Below are the code and all the weights of a small trained network. Each question names an input and a target symbol and asks about switching units off, where a switched-off unit gives its printed mean instead of its output.

import numpy as np


def w(rows, s, z=0):
    codes = np.array(rows[::2]) - 128.0
    scale = np.full(codes.shape[1], s)
    scale[-1] = z or s
    return codes * scale


def softmax(a):
    e = np.exp(a - a.max(-1, keepdims=True))
    return e / e.sum(-1, keepdims=True)


def log_softmax(a):
    a = a - a.max(-1, keepdims=True)
    return a - np.log(np.exp(a).sum(-1, keepdims=True))


def net(x, mask):
    ids = ['αβδηλμξσφω'.index(c) for c in x.split()]
    T = len(ids)
    res = E[ids] + P[:T]
    u = 0
    for l in range(3):
        r = res
        for j in range(3):
            rows = slice(4 * j, 4 * j + 4)
            q, k, v = (r @ M[l][rows].T for M in (Q, K, V))
            z = softmax(np.where(np.tri(T) > 0, q @ k.T / 4**0.5, -1e9)) @ v
            o = O[l][rows]
            res = res + np.where(mask[u + j], z, o[:, -1]) @ o[:, :-1]
        u += 3
    return log_softmax(res[-1] @ U[:, :-1].T + U[:, -1])


Q, K, V, O = {}, {}, {}, {}
E = w([
[132,213,156,134,136,85,60],'α',
[165,160,158,185,162,139,65],'β',
[106,214,96,243,172,121,75],'δ',
[205,140,170,217,54,121,108],'η',
[174,78,88,70,152,44,64],'λ',
[117,150,64,74,112,11,92],'μ',
[139,83,226,97,107,171,130],'ξ',
[212,49,59,143,60,138,162],'σ',
[96,138,155,182,35,57,222],'φ',
[4,132,117,174,58,197,219],'ω',
],0.013)
P = w([
[185,183,116,134,159,186,149],'0',
[113,119,154,160,175,93,146],'1',
[129,142,98,133,109,203,111],'2',
[71,91,151,162,144,95,127],'3',
[98,110,85,107,80,192,91],'4',
[39,70,148,152,118,89,109],'5',
[71,85,82,98,51,194,77],'6',
[2,52,148,165,106,85,90],'7',
],0.014)
Q[0] = w([
[87,180,63,144,70,235,5],'0.h1',
[169,186,98,21,113,213,117],'0.h1',
[108,111,59,114,113,119,154],'0.h1',
[116,125,123,160,178,61,49],'0.h1',
[131,124,147,98,163,102,169],'0.h2',
[117,133,139,93,111,128,141],'0.h2',
[169,139,130,149,139,169,142],'0.h2',
[120,125,103,166,93,146,66],'0.h2',
[164,133,157,128,197,192,152],'0.h3',
[158,121,172,152,182,119,121],'0.h3',
[105,99,137,152,87,181,12],'0.h3',
[167,158,163,45,145,204,113],'0.h3',
],0.031)
K[0] = w([
[103,145,121,202,132,118,4],'0.h1',
[180,198,137,161,180,147,104],'0.h1',
[115,140,144,144,119,141,137],'0.h1',
[123,64,158,136,77,124,106],'0.h1',
[122,127,151,139,150,98,165],'0.h2',
[125,128,124,108,139,122,148],'0.h2',
[159,146,107,118,147,146,136],'0.h2',
[122,124,117,122,90,152,83],'0.h2',
[138,124,127,131,184,142,150],'0.h3',
[110,179,119,120,139,114,156],'0.h3',
[67,136,99,160,107,140,49],'0.h3',
[172,160,159,117,190,186,95],'0.h3',
],0.041)
V[0] = w([
[159,39,196,54,213,199,148],'0.h1',
[105,103,6,156,166,126,227],'0.h1',
[206,119,162,142,13,102,209],'0.h1',
[28,201,233,57,99,163,149],'0.h1',
[137,180,150,117,134,101,179],'0.h2',
[120,53,146,186,123,47,111],'0.h2',
[136,168,150,118,114,90,128],'0.h2',
[73,60,147,142,130,133,77],'0.h2',
[178,84,192,131,135,139,38],'0.h3',
[146,129,210,71,112,148,150],'0.h3',
[56,44,200,133,208,194,102],'0.h3',
[83,137,137,48,165,100,93],'0.h3',
],0.012)
O[0] = w([
[108,58,20,217,137,91,183,1],'0.h1',
[254,126,159,100,115,140,219,151],'0.h1',
[174,41,83,79,66,175,14,77],'0.h1',
[103,195,88,157,29,27,92,98],'0.h1',
[65,153,125,117,117,123,77,89],'0.h2',
[201,140,164,205,107,146,132,123],'0.h2',
[116,140,164,129,132,113,83,119],'0.h2',
[208,135,123,142,153,165,205,154],'0.h2',
[115,89,110,140,181,134,61,94],'0.h3',
[142,128,202,157,138,170,84,39],'0.h3',
[60,9,202,126,140,138,119,95],'0.h3',
[126,116,128,68,191,161,170,115],'0.h3',
],0.0092,0.012)
Q[1] = w([
[100,92,31,116,79,115,137],'1.h1',
[106,206,251,128,166,95,153],'1.h1',
[24,97,62,67,177,161,149],'1.h1',
[113,102,132,185,137,61,104],'1.h1',
[43,90,81,213,57,81,158],'1.h2',
[148,109,114,203,72,59,159],'1.h2',
[132,141,140,119,190,202,164],'1.h2',
[142,109,122,152,108,116,37],'1.h2',
[88,110,201,197,139,20,83],'1.h3',
[183,220,132,126,117,176,134],'1.h3',
[77,135,97,158,97,77,146],'1.h3',
[130,106,109,79,109,100,123],'1.h3',
],0.029)
K[1] = w([
[140,101,53,37,116,109,195],'1.h1',
[62,231,194,192,176,126,96],'1.h1',
[116,119,22,134,225,79,121],'1.h1',
[55,85,151,114,69,105,163],'1.h1',
[53,127,195,90,140,194,205],'1.h2',
[95,97,176,113,68,115,251],'1.h2',
[143,176,102,137,219,67,57],'1.h2',
[194,80,176,125,99,114,120],'1.h2',
[24,54,191,154,156,130,220],'1.h3',
[135,225,80,140,169,181,67],'1.h3',
[63,116,164,168,74,138,158],'1.h3',
[127,124,80,92,83,142,144],'1.h3',
],0.026)
V[1] = w([
[82,159,174,244,97,217,96],'1.h1',
[120,199,140,210,141,174,107],'1.h1',
[71,105,100,45,113,97,146],'1.h1',
[153,101,164,169,89,149,119],'1.h1',
[92,107,116,110,78,167,151],'1.h2',
[196,151,151,170,126,163,132],'1.h2',
[12,113,85,85,36,202,189],'1.h2',
[136,112,200,171,152,86,153],'1.h2',
[124,169,98,108,69,136,101],'1.h3',
[162,215,51,202,134,254,133],'1.h3',
[137,120,124,147,187,109,107],'1.h3',
[86,119,68,119,112,192,179],'1.h3',
],0.0066)
O[1] = w([
[142,107,227,180,99,110,187,154],'1.h1',
[127,159,180,216,100,136,145,227],'1.h1',
[69,124,132,103,135,88,161,109],'1.h1',
[175,70,150,95,104,107,133,77],'1.h1',
[147,84,164,110,70,135,178,103],'1.h2',
[151,95,117,157,84,132,122,140],'1.h2',
[133,38,201,75,69,107,254,124],'1.h2',
[237,109,160,65,139,123,106,45],'1.h2',
[187,143,161,45,120,165,167,236],'1.h3',
[183,138,170,157,102,236,168,254],'1.h3',
[84,141,131,187,137,134,68,103],'1.h3',
[90,104,171,142,155,129,168,102],'1.h3',
],0.0047,0.0086)
Q[2] = w([
[127,251,214,75,152,64,152],'2.h1',
[161,180,119,175,140,164,76],'2.h1',
[93,99,168,160,223,66,138],'2.h1',
[84,70,73,113,188,195,88],'2.h1',
[215,139,150,123,202,242,70],'2.h2',
[75,160,108,144,106,152,48],'2.h2',
[209,159,91,156,146,116,152],'2.h2',
[191,6,73,154,143,154,111],'2.h2',
[100,198,146,133,112,84,193],'2.h3',
[122,28,79,142,234,169,61],'2.h3',
[149,227,69,94,63,143,152],'2.h3',
[135,110,160,123,152,133,99],'2.h3',
],0.031)
K[2] = w([
[207,183,199,159,181,197,208],'2.h1',
[122,137,196,155,117,100,154],'2.h1',
[151,2,78,138,179,69,149],'2.h1',
[98,116,124,94,160,41,90],'2.h1',
[176,180,188,23,107,181,167],'2.h2',
[102,147,123,87,88,104,203],'2.h2',
[190,181,142,132,82,157,82],'2.h2',
[163,68,203,120,67,214,99],'2.h2',
[78,153,154,93,119,91,110],'2.h3',
[171,26,97,146,13,177,141],'2.h3',
[137,218,90,114,179,119,149],'2.h3',
[150,87,132,143,81,102,106],'2.h3',
],0.032)
V[2] = w([
[176,83,140,102,176,5,41],'2.h1',
[196,87,77,170,136,79,171],'2.h1',
[11,85,196,148,234,25,107],'2.h1',
[200,107,178,223,154,111,229],'2.h1',
[166,134,160,166,127,115,80],'2.h2',
[97,28,114,143,70,82,114],'2.h2',
[201,143,98,166,237,65,24],'2.h2',
[152,118,150,143,215,8,90],'2.h2',
[39,205,105,112,223,128,202],'2.h3',
[167,208,142,184,160,120,153],'2.h3',
[230,59,124,248,22,126,131],'2.h3',
[248,101,121,185,237,79,108],'2.h3',
],0.0031)
O[2] = w([
[66,126,133,115,99,190,204,40],'2.h1',
[81,164,132,174,108,170,145,85],'2.h1',
[154,80,202,110,144,221,167,55],'2.h1',
[100,253,112,171,138,148,26,150],'2.h1',
[161,108,122,127,150,124,107,125],'2.h2',
[152,181,76,164,147,134,32,29],'2.h2',
[190,104,117,99,150,41,151,138],'2.h2',
[214,128,94,111,115,122,102,102],'2.h2',
[111,195,69,142,188,145,29,221],'2.h3',
[147,147,116,173,152,130,57,191],'2.h3',
[127,8,193,141,80,134,226,10],'2.h3',
[202,87,127,98,139,100,114,96],'2.h3',
],0.0035,0.013)
U = w([
[70,131,143,117,59,186,217,47],'α',
[116,141,84,50,103,127,168,64],'β',
[59,142,241,119,158,19,99,3],'δ',
[71,57,247,98,123,127,93,238],'η',
[146,73,216,254,212,130,180,123],'λ',
[197,199,221,170,183,187,232,130],'μ',
[154,96,40,230,69,134,212,233],'ξ',
[188,58,135,114,196,150,186,238],'σ',
[199,115,179,169,54,140,75,91],'φ',
[171,128,178,111,56,41,187,117],'ω',
],0.0047,0.0056)

Each question gives the input, a string of symbols that net reads in full, and the target symbol t.
The units are the heads (4 rows each of Q, K, V and O). Each row of codes is followed by its name. A weight is (code - 128) times the scale printed after its matrix; where a second scale follows, it is the last column's (O and U).
mask holds one flag per head, layer by layer. A switched-off head (its flag False) gives its mean, the last column of its rows in O, instead of its output. The means were averaged over made-up inputs and are rounded, as every weight is.
A unit's drop is (log p(t) with every unit on - log p(t) with that unit switched off) / (log p(t) with every unit on - log p(t) with every unit switched off).
The circuit of an input: a set's keep is (log p(t) with only the set's units on - log p(t) with every unit switched off) / (log p(t) with every unit on - log p(t) with every unit switched off). Starting from all 9 units, units are removed one at a time, each time the one whose removal leaves the highest keep (on an exact tie, the one counted first), for as long as the keep stays at least 0.8.
circuit, biggest first: the units of the circuit, biggest drop first
unit that matters most: the unit with the biggest drop
which heads matter: for each layer, one digit per head in row order, 1 if its drop is at least 0.15 and else 0, layers parted by /
input ω ω ξ η, target ω: which heads matter -> 101 / 000 / 000
input δ η δ δ φ η, target φ: circuit, biggest first -> (0.h1)
input δ δ α μ μ δ λ, target μ: circuit, biggest first -> (0.h1 0.h2)
input λ δ δ μ α ω φ, target μ: which heads matter -> 100 / 000 / 000
input ω φ α η η δ μ α, target μ: circuit, biggest first -> (0.h3 0.h2)
input α ξ λ λ ω ξ, target ω: circuit, biggest first -> (0.h1 1.h2)
input β μ μ δ ξ μ δ δ, target μ: which heads matter -> 011 / 000 / 000
input η σ δ α ω ω, target ω: circuit, biggest first -> (0.h1 1.h2)
input α μ μ ξ, target ξ: which heads matter -> 100 / 000 / 000
input φ δ η η δ λ, target λ: which heads matter -> 011 / 000 / 000
input ω η σ β β, target λ: which heads matter -> 101 / 000 / 000
input δ φ δ μ η σ λ, target μ: which heads matter -> 110 / 000 / 000
input α δ δ μ ω δ δ δ, target δ: which heads matter -> 101 / 001 / 000
input δ ξ λ μ, target ξ: which heads matter -> 100 / 000 / 000
input ξ ω δ α δ ξ η α, target ξ: circuit, biggest first -> (0.h1)
input η β λ, target σ: which heads matter -> 111 / 100 / 100
input δ ξ δ μ δ μ μ, target μ: circuit, biggest first -> (0.h1 0.h3)
input μ ξ ξ λ ω δ, target ω: circuit, biggest first -> (0.h1 1.h2)
input φ α λ η, target λ: circuit, biggest first -> (0.h3 0.h1)
input δ μ δ δ φ σ, target φ: circuit, biggest first -> (0.h1 0.h3)
input σ ω η δ δ δ δ α, target δ: circuit, biggest first -> (0.h1)
input ω δ δ φ φ δ β η, target η: circuit, biggest first -> (0.h1 0.h3)
input ω δ α α ξ μ δ σ, target σ: circuit, biggest first -> (0.h1 1.h1)
input σ ξ ξ σ, target σ: which heads matter -> 110 / 100 / 000
input δ δ ξ μ μ δ σ λ, target σ: which heads matter -> 110 / 000 / 000
input λ ω σ λ, target ω: circuit, biggest first -> (0.h1 0.h3 1.h2)
input μ λ η μ λ σ δ ξ, target σ: which heads matter -> 110 / 100 / 000
input δ μ ω μ, target ω: which heads matter -> 100 / 010 / 000
input μ μ ξ λ δ μ η δ, target μ: unit that matters most -> 0.h2
input α φ λ λ, target φ: circuit, biggest first -> (0.h1 0.h2)
